Here is a tiny trained network, its code and every weight. The questions are about switching its units off for an input and a target symbol, where a switched-off unit gives its printed mean instead of its output.

import numpy as np


def w(rows, s, z=0):
    codes = np.array(rows[::2]) - 128.0
    scale = np.full(codes.shape[1], s)
    scale[-1] = z or s
    return codes * scale


def f(y):
    return y / 2 * (1 + np.tanh(0.7978845608 * (y + 0.044715 * y**3)))


def softmax(a):
    e = np.exp(a - a.max(-1, keepdims=True))
    return e / e.sum(-1, keepdims=True)


def log_softmax(a):
    a = a - a.max(-1, keepdims=True)
    return a - np.log(np.exp(a).sum(-1, keepdims=True))


def net(x, mask):
    ids = ['αηθλμξψω'.index(c) for c in x.split()]
    T = len(ids)
    res = E[ids] + P[:T]
    u = 0
    for l in range(2):
        q, k, v = (res @ M[l].T for M in (Q, K, V))
        z = softmax(np.where(np.tri(T) > 0, q @ k.T / 3**0.5, -1e9)) @ v
        res = res + np.where(mask[u], z, O[l][:, -1]) @ O[l][:, :-1]
        u += 1
        y = f(res @ A[l][:, :-1].T + A[l][:, -1])
        res = res + np.where(mask[u : u + 4], y, B[l][:, -1]) @ B[l][:, :-1]
        u += 4
    return log_softmax(res[-1] @ U[:, :-1].T + U[:, -1])


Q, K, V, O, A, B = {}, {}, {}, {}, {}, {}
E = w([
[172,189,175],'α',
[183,191,155],'η',
[165,190,181],'θ',
[114,93,162],'λ',
[43,78,201],'μ',
[252,163,174],'ξ',
[69,160,29],'ψ',
[111,55,62],'ω',
],0.019)
P = w([
[74,254,156],'0',
[71,239,193],'1',
[72,211,198],'2',
[77,194,174],'3',
[81,174,152],'4',
[91,151,135],'5',
[96,131,120],'6',
[99,105,107],'7',
[106,104,101],'8',
[110,116,91],'9',
],0.0077)
Q[0] = w([
[48,194,25],'0.h0',
[157,30,24],'0.h0',
[203,69,2],'0.h0',
],0.0066)
K[0] = w([
[86,143,254],'0.h0',
[98,211,107],'0.h0',
[65,195,125],'0.h0',
],0.012)
V[0] = w([
[255,138,74],'0.h0',
[64,68,44],'0.h0',
[72,165,157],'0.h0',
],0.0075)
O[0] = w([
[125,215,129,2],'0.h0',
[118,170,152,50],'0.h0',
[158,2,148,209],'0.h0',
],0.0095,0.0061)
A[0] = w([
[9,120,90,3],'0.n0',
[62,158,166,18],'0.n1',
[118,91,122,99],'0.n2',
[88,134,165,104],'0.n3',
],0.014,0.0038)
B[0] = w([
[239,254,98,254],'0.n0',
[216,134,206,166],'0.n1',
[156,89,20,232],'0.n2',
[196,61,114,207],'0.n3',
],0.0096,0.0057)
Q[1] = w([
[46,100,104],'1.h0',
[118,2,149],'1.h0',
[136,158,133],'1.h0',
],0.0085)
K[1] = w([
[40,153,254],'1.h0',
[72,113,122],'1.h0',
[114,65,171],'1.h0',
],0.0091)
V[1] = w([
[131,199,6],'1.h0',
[2,166,146],'1.h0',
[243,127,180],'1.h0',
],0.0086)
O[1] = w([
[106,85,185,105],'1.h0',
[70,117,33,10],'1.h0',
[253,41,61,196],'1.h0',
],0.0059,0.012)
A[1] = w([
[203,203,129,74],'1.n0',
[147,216,179,255],'1.n1',
[57,56,253,121],'1.n2',
[117,70,97,139],'1.n3',
],0.011,0.0091)
B[1] = w([
[171,252,73,207],'1.n0',
[83,100,50,254],'1.n1',
[98,167,195,176],'1.n2',
[47,249,178,197],'1.n3',
],0.011,0.01)
U = w([
[102,133,75,66],'α',
[101,246,167,146],'η',
[254,42,155,166],'θ',
[71,54,29,224],'λ',
[138,50,62,131],'μ',
[92,121,219,231],'ξ',
[188,198,89,2],'ψ',
[127,131,100,35],'ω',
],0.009,0.0073)

Each question gives the input, a string of symbols that net reads in full, and the target symbol t.
The units are the heads (3 rows each of Q, K, V and O) and the neurons (one row each of A and B). Each row of codes is followed by its name. A weight is (code - 128) times the scale printed after its matrix; where a second scale follows, it is the last column's (O, A, B and U).
mask holds one flag per unit, layer by layer, with each layer's heads first. A switched-off unit (its flag False) gives its mean, the last column of its rows in O or B, instead of its output. The means were averaged over made-up inputs and are rounded, as every weight is.
A unit's drop is (log p(t) with every unit on - log p(t) with that unit switched off) / (log p(t) with every unit on - log p(t) with every unit switched off).
The circuit of an input: a set's keep is (log p(t) with only the set's units on - log p(t) with every unit switched off) / (log p(t) with every unit on - log p(t) with every unit switched off). Starting from all 10 units, units are removed one at a time, each time the one whose removal leaves the highest keep (on an exact tie, the one counted first), for as long as the keep stays at least 0.8.
units of the circuit, in order: the units of the circuit, biggest drop first
k most important neurons: the k neurons with the biggest drops, biggest first
top k neurons in layer l: the k neurons of layer l with the biggest drops, biggest first
drop of u: that unit's drop, to one decimal
input μ λ λ μ α ψ μ λ ψ θ, target ξ: 4 most important neurons -> 0.n0, 0.n2, 1.n2, 1.n0
input λ θ θ η λ λ λ ψ μ, target ξ: units of the circuit, in order -> 1.n2
input λ ψ ξ, target ξ: units of the circuit, in order -> 0.n0, 1.h0, 1.n2
input α ω α θ μ μ α θ μ ψ, target ψ: top 3 neurons in layer 0 -> 0.n0, 0.n3, 0.n1
input λ ψ μ θ, target ξ: units of the circuit, in order -> 0.n0, 1.n2, 1.h0
input ψ θ η, target ξ: units of the circuit, in order -> 0.n0, 1.h0
input α μ μ η ψ ω μ λ, target ξ: 4 most important neurons -> 0.n0, 1.n1, 1.n0, 1.n3
input η ω α θ ψ μ, target ξ: 2 most important neurons -> 1.n2, 0.n1
input μ λ λ λ λ ω θ η μ μ, target θ: 3 most important neurons -> 1.n3, 0.n3, 0.n0
input η ψ α, target ξ: units of the circuit, in order -> 0.n0, 1.h0, 1.n2
input μ ψ μ θ μ θ μ, target θ: 2 most important neurons -> 0.n0, 1.n1
input μ θ λ μ θ ψ, target ψ: 4 most important neurons -> 0.n0, 1.n0, 0.n3, 1.n1
input λ θ η ω λ λ λ θ, target λ: 2 most important neurons -> 1.n1, 1.n3
input ω ω ξ λ ψ λ α, target ξ: units of the circuit, in order -> 0.n0, 1.h0, 0.n2
input μ μ θ, target θ: units of the circuit, in order -> 0.h0
input μ λ μ ψ η μ θ ω θ, target η: 2 most important neurons -> 0.n2, 1.n2
input μ θ ω η ξ λ θ μ ω μ, target η: units of the circuit, in order -> 0.h0, 0.n0
input μ ξ θ, target ψ: units of the circuit, in order -> 1.n0, 1.h0
input λ λ μ ξ α μ, target ψ: units of the circuit, in order -> 0.n0, 1.n0, 0.h0, 1.h0
input μ μ μ λ μ θ, target θ: units of the circuit, in order -> 1.n3
input θ ψ η, target ξ: units of the circuit, in order -> 0.n0, 1.h0, 1.n2
input μ η α θ μ ω ω α, target η: 4 most important neurons -> 0.n2, 1.n2, 1.n0, 0.n0
input λ μ λ μ μ α, target θ: 3 most important neurons -> 0.n0, 1.n3, 1.n1
input ω η ω α ξ, target η: drop of 0.n3 -> 0.1
input μ θ ω μ, target η: drop of 0.n2 -> 0.7
